Below are the code and all the weights of a small trained network. Each question names an input and a class and asks about switching units off, where a switched-off unit gives its printed mean instead of its output.

import numpy as np


def w(rows, s, z=0):
    codes = np.array(rows[::2]) - 128.0
    scale = np.full(codes.shape[1], s)
    scale[-1] = z or s
    return codes * scale


def f(y):
    return y / 2 * (1 + np.tanh(0.7978845608 * (y + 0.044715 * y**3)))


def log_softmax(a):
    a = a - a.max(-1, keepdims=True)
    return a - np.log(np.exp(a).sum(-1, keepdims=True))


def net(x, mask):
    res = np.array(x, float).reshape(1, 5) / 4 @ E
    y = f(res @ A[0][:, :-1].T + A[0][:, -1])
    res = res + np.where(mask, y, B[0][:, -1]) @ B[0][:, :-1]
    return log_softmax(res[-1] @ U[:, :-1].T + U[:, -1])


A, B = {}, {}
E = w([
[168,120,243,161,115,212,173,159,66,155],'x0',
[16,69,146,90,94,192,59,90,109,158],'x1',
[152,120,144,138,209,200,65,154,161,31],'x2',
[157,71,169,41,199,81,159,179,77,109],'x3',
[152,3,95,190,180,178,113,30,62,172],'x4',
],0.0067)
A[0] = w([
[112,84,161,165,85,154,161,73,42,244,126],'neuron 0',
[197,226,129,136,129,59,226,164,156,143,154],'neuron 1',
[149,117,174,82,177,144,137,176,124,110,218],'neuron 2',
[136,78,205,133,142,180,123,126,45,169,232],'neuron 3',
[60,166,120,72,78,148,90,131,175,102,150],'neuron 4',
[98,65,45,56,165,63,119,131,98,116,194],'neuron 5',
[128,187,88,109,121,85,123,138,208,140,255],'neuron 6',
[128,117,47,208,170,182,70,85,196,72,128],'neuron 7',
[76,163,108,116,85,124,69,133,193,138,122],'neuron 8',
[149,112,241,110,168,173,130,168,97,77,167],'neuron 9',
[105,67,151,161,94,149,170,73,67,230,129],'neuron 10',
[62,196,95,93,66,122,71,154,211,135,140],'neuron 11',
[129,82,84,215,135,188,101,56,140,177,185],'neuron 12',
[207,212,131,151,109,55,202,180,152,130,134],'neuron 13',
[176,196,135,148,129,80,222,185,171,132,163],'neuron 14',
[149,62,94,47,187,55,122,135,106,116,169],'neuron 15',
[121,70,131,169,89,159,144,65,91,241,156],'neuron 16',
[148,112,42,187,147,173,98,82,206,84,176],'neuron 17',
[59,247,117,84,56,62,108,162,207,104,209],'neuron 18',
[132,83,80,62,165,3,159,140,114,108,187],'neuron 19',
[116,61,104,76,205,76,129,98,76,125,200],'neuron 20',
[87,126,71,176,111,171,80,82,184,104,217],'neuron 21',
[147,115,65,189,148,184,66,61,158,85,147],'neuron 22',
[149,65,83,215,154,189,85,58,122,128,190],'neuron 23',
[178,139,210,89,169,208,116,182,90,92,159],'neuron 24',
[161,113,230,113,168,186,137,227,115,79,165],'neuron 25',
[149,250,101,135,92,55,198,182,165,113,211],'neuron 26',
],0.0063,0.0026)
B[0] = w([
[90,125,73,76,47,188,229,91,17,207,201],'neuron 0',
[201,197,68,222,30,67,164,77,83,39,222],'neuron 1',
[145,109,144,144,119,132,176,173,193,39,182],'neuron 2',
[66,64,138,131,89,216,210,181,103,137,211],'neuron 3',
[37,156,193,88,176,160,106,86,211,142,179],'neuron 4',
[171,91,54,54,175,42,126,156,204,165,182],'neuron 5',
[126,186,144,127,126,60,79,90,154,108,198],'neuron 6',
[163,115,163,205,212,89,27,138,95,136,187],'neuron 7',
[73,165,185,94,154,123,86,90,140,161,169],'neuron 8',
[101,77,197,175,117,225,220,213,191,53,202],'neuron 9',
[98,88,61,73,47,175,195,82,41,215,194],'neuron 10',
[37,217,234,65,170,143,57,13,191,156,203],'neuron 11',
[129,92,130,143,149,135,99,114,46,173,206],'neuron 12',
[205,200,97,224,77,71,152,84,79,25,215],'neuron 13',
[211,223,121,220,36,94,144,103,71,23,208],'neuron 14',
[198,77,55,63,150,92,179,174,201,102,180],'neuron 15',
[66,105,66,100,97,148,166,110,18,216,200],'neuron 16',
[179,121,161,191,198,62,2,123,71,133,184],'neuron 17',
[69,240,174,105,103,104,84,42,200,157,254],'neuron 18',
[190,116,28,63,129,35,168,127,185,108,192],'neuron 19',
[171,14,59,56,148,92,176,180,162,144,186],'neuron 20',
[110,121,178,118,187,130,58,108,98,183,185],'neuron 21',
[146,64,163,207,223,96,44,138,78,165,184],'neuron 22',
[137,30,139,154,176,144,81,160,49,194,215],'neuron 23',
[109,93,237,201,142,217,189,219,172,46,203],'neuron 24',
[136,93,219,189,118,212,185,183,189,22,216],'neuron 25',
[153,253,138,183,44,45,82,43,111,88,241],'neuron 26',
],0.005,0.0077)
U = w([
[12,212,199,44,148,117,48,52,229,154,27],'0',
[138,86,231,172,149,251,182,235,204,24,194],'1',
[201,69,41,9,187,49,152,171,231,119,252],'2',
[167,75,146,202,254,129,6,135,68,165,137],'3',
[78,81,92,72,54,195,200,107,25,223,65],'4',
[239,239,110,224,35,61,133,85,103,42,82],'5',
],0.0053,0.00045)

Each question gives the input, the list of numbers given to net, and the class t.
The units are the neurons (one row each of A and B). Each row of codes is followed by its name. A weight is (code - 128) times the scale printed after its matrix; where a second scale follows, it is the last column's (A, B and U).
mask holds one flag per neuron, in row order. A switched-off neuron (its flag False) gives its mean, the last column of its row in B, instead of its output. The means were averaged over made-up inputs and are rounded, as every weight is.
A unit's drop is (log p(t) with every unit on - log p(t) with that unit switched off) / (log p(t) with every unit on - log p(t) with every unit switched off).
The circuit of an input: a set's keep is (log p(t) with only the set's units on - log p(t) with every unit switched off) / (log p(t) with every unit on - log p(t) with every unit switched off). Starting from the 12 units with the biggest drops (on a tie, the unit counted first), units are removed one at a time, each time the one whose removal leaves the highest keep (on an exact tie, the one counted first), for as long as the keep stays at least 0.8.
circuit, biggest first: the units of the circuit, biggest drop first
top k neurons: the k neurons with the biggest drops, biggest first
drop of u: that unit's drop, to one decimal
input [0,7,7,5,5], class 1: circuit, biggest first	neuron 9; neuron 24
input [3,4,-5,3,-6], class 0: circuit, biggest first	neuron 18; neuron 4; neuron 11
input [5,-6,-1,6,0], class 1: circuit, biggest first	neuron 25
input [-8,6,0,2,3], class 2: circuit, biggest first	neuron 5; neuron 20
input [5,-2,-3,2,0], class 1: top 2 neurons	neuron 26; neuron 18
input [3,-2,-4,6,2], class 4: top 3 neurons	neuron 0; neuron 10; neuron 3
input [-1,5,4,8,3], class 1: top 2 neurons	neuron 9; neuron 24
input [3,4,3,-4,2], class 3: top 2 neurons	neuron 22; neuron 7
input [1,5,0,-4,6], class 4: top 2 neurons	neuron 0; neuron 10
input [-6,5,-4,7,8], class 2: top 2 neurons	neuron 5; neuron 15
input [6,2,3,7,8], class 1: top 3 neurons	neuron 24; neuron 9; neuron 25
input [0,3,-2,-5,6], class 4: top 3 neurons	neuron 0; neuron 10; neuron 16
input [-7,-2,2,-4,1], class 3: drop of neuron 17	0.2
input [0,3,-1,7,6], class 4: drop of neuron 0	0.2
